Below is a small trained network, with its code and all its weights. Each question gives an input and a target symbol and asks what happens when units are switched off, that is, made to give their printed mean instead of their output.

import numpy as np


def w(rows, s, z=0):
    codes = np.array(rows[::2]) - 128.0
    scale = np.full(codes.shape[1], s)
    scale[-1] = z or s
    return codes * scale


def norm(h):
    return h / np.sqrt((h * h).mean(-1, keepdims=True) + 1e-5)


def f(y):
    return y / 2 * (1 + np.tanh(0.7978845608 * (y + 0.044715 * y**3)))


def softmax(a):
    e = np.exp(a - a.max(-1, keepdims=True))
    return e / e.sum(-1, keepdims=True)


def log_softmax(a):
    a = a - a.max(-1, keepdims=True)
    return a - np.log(np.exp(a).sum(-1, keepdims=True))


def net(x, mask):
    ids = ['βγδζλπφ'.index(c) for c in x.split()]
    T = len(ids)
    res = E[ids] + P[:T]
    r = norm(res)
    for j in range(2):
        rows = slice(2 * j, 2 * j + 2)
        q, k, v = (r @ M[0][rows].T for M in (Q, K, V))
        z = softmax(np.where(np.tri(T) > 0, q @ k.T / 2**0.5, -1e9)) @ v
        o = O[0][rows]
        res = res + np.where(mask[j], z, o[:, -1]) @ o[:, :-1]
    y = f(norm(res) @ A[0][:, :-1].T + A[0][:, -1])
    res = res + np.where(mask[2:10], y, B[0][:, -1]) @ B[0][:, :-1]
    return log_softmax(norm(res)[-1] @ U[:, :-1].T + U[:, -1])


Q, K, V, O, A, B = {}, {}, {}, {}, {}, {}
E = w([
[142,166,90,81,41,160,125],'β',
[85,210,98,26,146,121,77],'γ',
[127,173,137,68,39,169,93],'δ',
[129,39,186,71,27,204,124],'ζ',
[20,168,254,111,88,164,185],'λ',
[114,89,83,130,83,163,46],'π',
[184,132,116,159,105,165,117],'φ',
],0.0098)
P = w([
[138,112,137,138,248,205,184],'0',
[148,115,105,111,66,124,209],'1',
[139,160,124,94,84,92,157],'2',
[96,134,157,135,61,96,110],'3',
[137,175,132,90,93,89,85],'4',
[96,214,162,79,123,79,31],'5',
[95,175,189,134,108,129,41],'6',
[92,243,182,91,117,146,15],'7',
[108,233,168,90,130,170,3],'8',
],0.0055)
Q[0] = w([
[133,165,158,91,84,203,80],'h0',
[131,113,135,110,80,24,150],'h0',
[137,33,166,94,170,86,150],'h1',
[129,153,159,85,8,170,128],'h1',
],0.013)
K[0] = w([
[166,122,141,157,199,182,66],'h0',
[164,120,71,171,103,59,133],'h0',
[124,182,129,156,73,75,118],'h1',
[117,161,119,108,141,248,124],'h1',
],0.014)
V[0] = w([
[178,122,207,52,125,102,189],'h0',
[185,193,182,214,71,126,157],'h0',
[135,9,136,153,172,127,107],'h1',
[47,133,225,73,165,108,147],'h1',
],0.014)
O[0] = w([
[169,198,172,2,100,175,151,28],'h0',
[233,74,200,141,187,98,97,2],'h0',
[71,11,216,58,171,219,91,211],'h1',
[79,109,125,66,221,17,86,115],'h1',
],0.0074,0.0044)
A[0] = w([
[132,113,141,96,117,6,110,254],'n0',
[144,151,170,65,111,203,58,178],'n1',
[77,198,168,172,89,99,165,236],'n2',
[161,199,164,102,121,64,59,86],'n3',
[91,164,104,79,220,92,131,114],'n4',
[143,49,146,36,183,77,156,235],'n5',
[159,157,142,95,111,146,137,180],'n6',
[206,148,106,141,144,78,177,202],'n7',
],0.013,0.0018)
B[0] = w([
[196,61,121,111,133,62,224,203],'n0',
[155,116,101,95,23,20,117,255],'n1',
[124,106,117,75,153,118,8,200],'n2',
[56,138,227,161,67,131,206,207],'n3',
[226,74,72,149,123,187,106,180],'n4',
[131,187,176,145,252,199,85,209],'n5',
[158,87,111,191,99,206,123,165],'n6',
[87,144,115,148,230,163,67,178],'n7',
],0.011,0.0085)
U = w([
[162,59,185,169,196,126,149,254],'β',
[155,228,114,149,128,191,88,107],'γ',
[186,99,154,95,24,158,184,118],'δ',
[89,111,226,1,138,153,78,139],'ζ',
[66,47,51,109,137,42,83,129],'λ',
[14,48,124,133,135,207,187,113],'π',
[61,172,206,161,91,35,165,7],'φ',
],0.0057,0.0031)

Each question gives the input, a string of symbols that net reads in full, and the target symbol t.
The units are the heads (2 rows each of Q, K, V and O) and the neurons (one row each of A and B). Each row of codes is followed by its name. A weight is (code - 128) times the scale printed after its matrix; where a second scale follows, it is the last column's (O, A, B and U).
mask holds one flag per unit, heads first, then neurons. A switched-off unit (its flag False) gives its mean, the last column of its rows in O or B, instead of its output. The means were averaged over made-up inputs and are rounded, as every weight is.
A unit's drop is (log p(t) with every unit on - log p(t) with that unit switched off) / (log p(t) with every unit on - log p(t) with every unit switched off).
The circuit of an input: a set's keep is (log p(t) with only the set's units on - log p(t) with every unit switched off) / (log p(t) with every unit on - log p(t) with every unit switched off). Starting from all 10 units, units are removed one at a time, each time the one whose removal leaves the highest keep (on an exact tie, the one counted first), for as long as the keep stays at least 0.8.
circuit, biggest first: the units of the circuit, biggest drop first
most important unit: the unit with the biggest drop
k most important neurons: the k neurons with the biggest drops, biggest first
which heads matter: for each layer, one digit per head in row order, 1 if its drop is at least 0.15 and else 0, layers parted by /
input φ π φ δ δ φ, target δ: which heads matter => 01
input δ π ζ ζ ζ φ λ β, target β: most important unit => h0
input ζ δ π λ ζ φ γ, target β: circuit, biggest first => (h0, n4)
input β δ ζ λ β λ π, target γ: which heads matter => 01
input δ β ζ ζ λ λ π λ, target λ: 2 most important neurons => (n2, n5)
input λ π ζ ζ π δ γ φ λ, target β: which heads matter => 11
input π β γ γ, target π: which heads matter => 11
input β ζ γ, target γ: circuit, biggest first => (h1, n1)
input ζ π ζ, target ζ: circuit, biggest first => (h1, n5, h0)
input φ φ λ π, target δ: circuit, biggest first => (h1, n7)
input φ ζ ζ λ, target δ: which heads matter => 11
input λ π δ ζ λ ζ φ φ π, target β: circuit, biggest first => (h1, h0, n1, n0)
input λ β π λ, target β: which heads matter => 01
input γ ζ λ ζ, target λ: circuit, biggest first => (h1)
input δ ζ δ φ λ ζ π, target φ: circuit, biggest first => (n3, h1)
input β β β, target γ: which heads matter => 01
input φ δ ζ φ ζ λ ζ δ, target δ: circuit, biggest first => (h1, n1)
input δ π ζ δ, target φ: 4 most important neurons => (n3, n0, n1, n5)
input δ π β, target λ: circuit, biggest first => (n2, h1, n5, n7)
input λ λ ζ ζ, target β: circuit, biggest first => (h1, n5, n0)
input π λ β ζ φ, target π: circuit, biggest first => (h0, h1)
